What can hang from each mark
q499: q536 q640
q640: q236 q309 q536 q572 q882
q236: q882
q684: q499 q536 q640 q882
q572: q684

Every row comes from one small tree of marks. Brackets hold a mark, then the marks that hang from it, in the order of their numbers. Every link used is in the known rows. Which tree was each row made from?
(in the rows, 128 means zero)
Known rows
[q684 q499 q536 [q640 q236 q572] q882]: [155  94 107 102 153 153 172 103 135 127 133 154 100 131 140  93 108 116
 149 108  60]
[q684 q499 [q640 q572] q882]: [121  88 135  85 182  82 152 105 105 150 129 143  97  92 139 108  99 115
 119 134 102]
[q572 [q684 q499 q882]]: [147 158  91 109 149 119 155 100 163 169 102 128 123 174 110 147  97 120
 147 127 107]
[q572 [q684 q536 q640]]: [129 161  79 138 136 112 178 108 122 146 112 115 126 198 135 122 111 100
 144 133  86]
[q640 q536 [q572 q684] q882]: [125 136 161  88 149  88 101 131  91 195 135 123  94 158  98 116 124 139
 136  97 168]
[q572 [q684 q536 [q640 q309 q882]]]: [121 173  55 152 129 143 117  70  94 119 127 111 139 172 139 120 134 122
 149 120 128]
[q572 [q684 q499]]: [128 154 105 136 124  97 176 121 137 139  87  93 110 169 118 139 118 107
 146 132 105]
[q640 q236 q309 q536 [q572 q684] q882]: [124 142 131 104 141 135  67 101  64 174 146 130 127 150 101 108 139 155
 162  98 191]
[q572 [q684 q499 q536 q640 q882]]: [154 160  73 123 136 132 179  83 144 125 124 122 123 194 128 117  91 112
 150 122  40]
[q640 q882]: [147 118 101 123 153 123 137 130 135 180  66 133  98 120 125 147 140 122
 143 125 172]
[q684 q499 [q640 q536 q572] q882]: [120  79 177  68 186  62 132 115  79 154 150 132  83 103 113  81  75 135
 120 126  82]
[q572 [q684 q499 [q640 q536 q882]]]: [157 142 130 128 106  92 132 100  58 103 109  89  86 144 100 113 130 143
 165 111  62]
[q684 [q499 q536] q882]: [127  95 104 116 154 131 196 111 152 202 105 144 106 111 117 142 105 107
 136 124 144]
[q640 q309 q536 [q572 q684] q882]: [ 89 147 145  98 161  90  67 108  66 184 161 115 123 148 104 109 117 143
 130 106 196]
[q499 q536 [q640 q309 q882]]: [100 124  63 128 141 154 127 119 119 190  95 125 151  73 145 127 162  98
 134 145 232]
[q684 q536]: [121 125  97 131 159 119 185 145 168 178  92 123 110 171 132 120 102 101
 130 131 125]
[q572 [q684 q499 q640]]: [131 146  99 140 122  85 175 103  96 105  96  92 109 151 132 127 125 108
 148 146  72]
[q236 q882]: [120 123 105 144 133  74 132 115 145 162  90 112 120 121 119 141 133 104
 118 156 157]
[q572 [q684 [q640 q309 q536]]]: [ 96 150 111 117 156  66 100  91  42 149 144 100 141 160 111 102  89 138
 141 155 136]
[q499 q536 [q640 [q236 q882] q309]]: [110 125  57 157 105 153 120  96 124 161 103 121 180  73 133 123 176  90
 142 166 211]
[q684 q640 q882]: [144 108  90  96 189 102 135 100 120 187  97 158 123 121 133 134  93 125
 134 155 138]

Which tree is each row?
[128 107 156  71 163  96 100 165 108 188 107 119 100  93 122  87 135 119
 122 122 178] -> [q499 [q640 q536 q572 q882]]
[117 129  79 158 128 138 149  83  94  73 117  98 110 119 146  98 131 119
 143 121  84] -> [q684 q499 q536 [q640 q309 q882]]
[148 145  39 119 148 201 143 110 184 127 102 128 164 142 140  92 108 109
 155 140 110] -> [q684 [q499 [q640 q236 q309]] q536 q882]
[159 169  39 156 112 187 117  67  93 111 115 126 148 174 134 121 153 135
 183 114 125] -> [q572 [q684 q536 [q640 q236 q309 q882]]]
[119 150  88  88 180 147  85  83 125 205 149 170 165 157 121 131 110 132
 149 126 204] -> [q640 q236 q309 [q572 [q684 q882]]]
[101 152 117 110 154 105 170 138 155 189 139 123 116 198 130 112 108  93
 120 108 135] -> [q640 [q572 [q684 q536]]]
[130  87  98 117 148 117 194  93 113 169 112 143 105  92 131 133 111 107
 139 139 108] -> [q684 [q499 q536] q640 q882]
[132 137  92 119 133 132 189  95 153 199 119 137 124 156 108 154 109 107
 146 119 136] -> [q572 [q684 [q499 q536] q882]]
[135  86 161 111 130  68  99 110  56 135 136 125 105  95 108  94 138 127
 136 138 119] -> [q684 [q640 [q236 q882] q536 q572]]
[164 184  56 165  55 163 163 108 185  82  91  82 150 175 119 110 166  84
 162 134  60] -> [q572 [q684 [q499 [q640 [q236 q882]]] q536]]
[ 50 100 117 112 146 105 163 137 109 162 138 104 135  58 153  89 137  75
 103 146 183] -> [q684 [q499 q536 [q640 q309 q572]]]
[ 91 107 125 112 178  64 106 109  46 150 127 109 126 114 122  92  86 137
 131 164 144] -> [q684 [q640 q309 q536]]
[155 128  88 109 144 164  72 125  96 151  85 121 145 104 117  94 143 143
 169 137 186] -> [q499 [q640 q236 q309 q536 q882]]
[123 120 115 144 130 102  75  97  86 144 124 111 144 122  94 112 124 140
 145 151 167] -> [q640 [q236 q882] q309 q536]
[160 101 142  76 150 142  99 158 104 181  91 131 104  95 115  85 154 132
 153 114 172] -> [q499 [q640 q236 q536 q572 q882]]
[ 66 110 108 117 180  90 140 109  89 143 160 124 129 125 160  81 102 102
 107 140 142] -> [q684 q536 [q640 q309 q572]]
[136 106 144  99 130  94  92 144 116 163 116 117 128  95 107  81 147 108
 128 145 154] -> [q499 [q640 [q236 q882] q536 q572]]
[141 154  79 139  86 155 177 122 135 153  81 100 122 116 127 133 176  92
 156 118 146] -> [q572 [q684 [q499 q536 [q640 q882]]]]
[150  99 135 110 150  91 115 120  57 153  92 120  84 109 112 113 123 146
 149 128 124] -> [q684 [q640 q536 q882]]
[ 98 166  86 151 114 133 105  79 134 138 164 121 163 177 121 109 143 105
 134 117 155] -> [q640 [q236 q882] q309 [q572 [q684 q536]]]
[125  90 144 115 141  90 150 116  74 108 107 113  69  71 144 108 151 116
 130 117 102] -> [q684 q499 [q640 q572 q882]]
